Here is a tiny trained network, its code and every weight. The questions are about switching its units off for an input and a class, where a switched-off unit gives its printed mean instead of its output.

import numpy as np


def w(rows, s, z=0):
    codes = np.array(rows[::2]) - 128.0
    scale = np.full(codes.shape[1], s)
    scale[-1] = z or s
    return codes * scale


def f(y):
    return y / 2 * (1 + np.tanh(0.7978845608 * (y + 0.044715 * y**3)))


def log_softmax(a):
    a = a - a.max(-1, keepdims=True)
    return a - np.log(np.exp(a).sum(-1, keepdims=True))


def net(x, mask):
    res = np.array(x, float).reshape(1, 3) / 4 @ E
    y = f(res @ A[0][:, :-1].T + A[0][:, -1])
    res = res + np.where(mask, y, B[0][:, -1]) @ B[0][:, :-1]
    return log_softmax(res[-1] @ U[:, :-1].T + U[:, -1])


A, B = {}, {}
E = w([
[172,146,185,140,118,4,111],'x0',
[137,41,206,51,149,108,158],'x1',
[71,122,141,208,158,105,159],'x2',
],0.016)
A[0] = w([
[140,65,197,126,191,146,123,152],'neuron 0',
[218,99,80,162,63,118,30,103],'neuron 1',
[1,135,108,183,152,121,140,178],'neuron 2',
[70,186,94,181,143,157,161,177],'neuron 3',
[219,92,84,119,115,93,100,198],'neuron 4',
[111,104,196,171,163,161,119,105],'neuron 5',
[93,94,88,129,126,67,112,159],'neuron 6',
[147,104,189,79,160,93,149,201],'neuron 7',
[226,155,155,34,133,184,91,132],'neuron 8',
[169,128,54,119,116,192,113,255],'neuron 9',
[236,163,104,70,133,113,100,254],'neuron 10',
[118,115,128,157,160,94,110,145],'neuron 11',
[173,142,101,107,94,184,129,236],'neuron 12',
[154,115,124,160,146,47,106,145],'neuron 13',
[69,138,97,165,132,217,173,237],'neuron 14',
[27,56,85,134,125,205,140,156],'neuron 15',
],0.013,0.0058)
B[0] = w([
[117,124,178,86,104,148,131,194],'neuron 0',
[73,150,179,79,93,150,88,191],'neuron 1',
[252,133,120,171,175,150,108,220],'neuron 2',
[132,86,106,173,163,139,125,223],'neuron 3',
[180,182,144,119,95,119,95,191],'neuron 4',
[123,117,158,121,164,149,152,157],'neuron 5',
[158,121,121,96,91,116,148,155],'neuron 6',
[130,172,174,100,114,149,149,222],'neuron 7',
[175,138,122,107,78,147,75,216],'neuron 8',
[132,90,123,113,92,135,81,224],'neuron 9',
[180,166,217,73,67,175,38,226],'neuron 10',
[151,141,130,130,136,129,130,161],'neuron 11',
[128,104,136,122,121,144,61,198],'neuron 12',
[145,169,99,141,138,123,141,208],'neuron 13',
[130,60,139,153,167,105,131,250],'neuron 14',
[154,81,75,234,149,106,120,239],'neuron 15',
],0.013,0.018)
U = w([
[160,183,117,166,105,80,141,62],'0',
[1,69,196,86,88,173,191,84],'1',
[44,106,36,115,110,101,146,3],'2',
[150,16,68,211,236,122,172,169],'3',
[150,17,116,146,116,181,63,167],'4',
[180,169,180,49,131,170,101,170],'5',
],0.0094,0.0034)

Each question gives the input, the list of numbers given to net, and the class t.
The units are the neurons (one row each of A and B). Each row of codes is followed by its name. A weight is (code - 128) times the scale printed after its matrix; where a second scale follows, it is the last column's (A, B and U).
mask holds one flag per neuron, in row order. A switched-off neuron (its flag False) gives its mean, the last column of its row in B, instead of its output. The means were averaged over made-up inputs and are rounded, as every weight is.
A unit's drop is (log p(t) with every unit on - log p(t) with that unit switched off) / (log p(t) with every unit on - log p(t) with every unit switched off).
The circuit of an input: a set's keep is (log p(t) with only the set's units on - log p(t) with every unit switched off) / (log p(t) with every unit on - log p(t) with every unit switched off). Starting from the 12 units with the biggest drops (on a tie, the unit counted first), units are removed one at a time, each time the one whose removal leaves the highest keep (on an exact tie, the one counted first), for as long as the keep stays at least 0.8.
circuit, biggest first: the units of the circuit, biggest drop first
k most important neurons: the k neurons with the biggest drops, biggest first
drop when u is switched off: that unit's drop, to one decimal
input [8,-3,3], class 0: circuit, biggest first : neuron 13
input [-5,2,-1], class 3: circuit, biggest first : neuron 10; neuron 15
input [6,-5,0], class 5: 3 most important neurons : neuron 15; neuron 1; neuron 10
input [4,-8,2], class 0: 3 most important neurons : neuron 15; neuron 14; neuron 1
input [4,-4,3], class 0: 2 most important neurons : neuron 14; neuron 15
input [-1,8,6], class 1: 2 most important neurons : neuron 0; neuron 10
input [5,-5,3], class 0: 2 most important neurons : neuron 14; neuron 15
input [7,-1,4], class 0: drop when neuron 10 is switched off : 0.2
input [-2,5,-1], class 5: drop when neuron 14 is switched off : 0.2
input [4,-1,7], class 3: drop when neuron 10 is switched off : 0.1
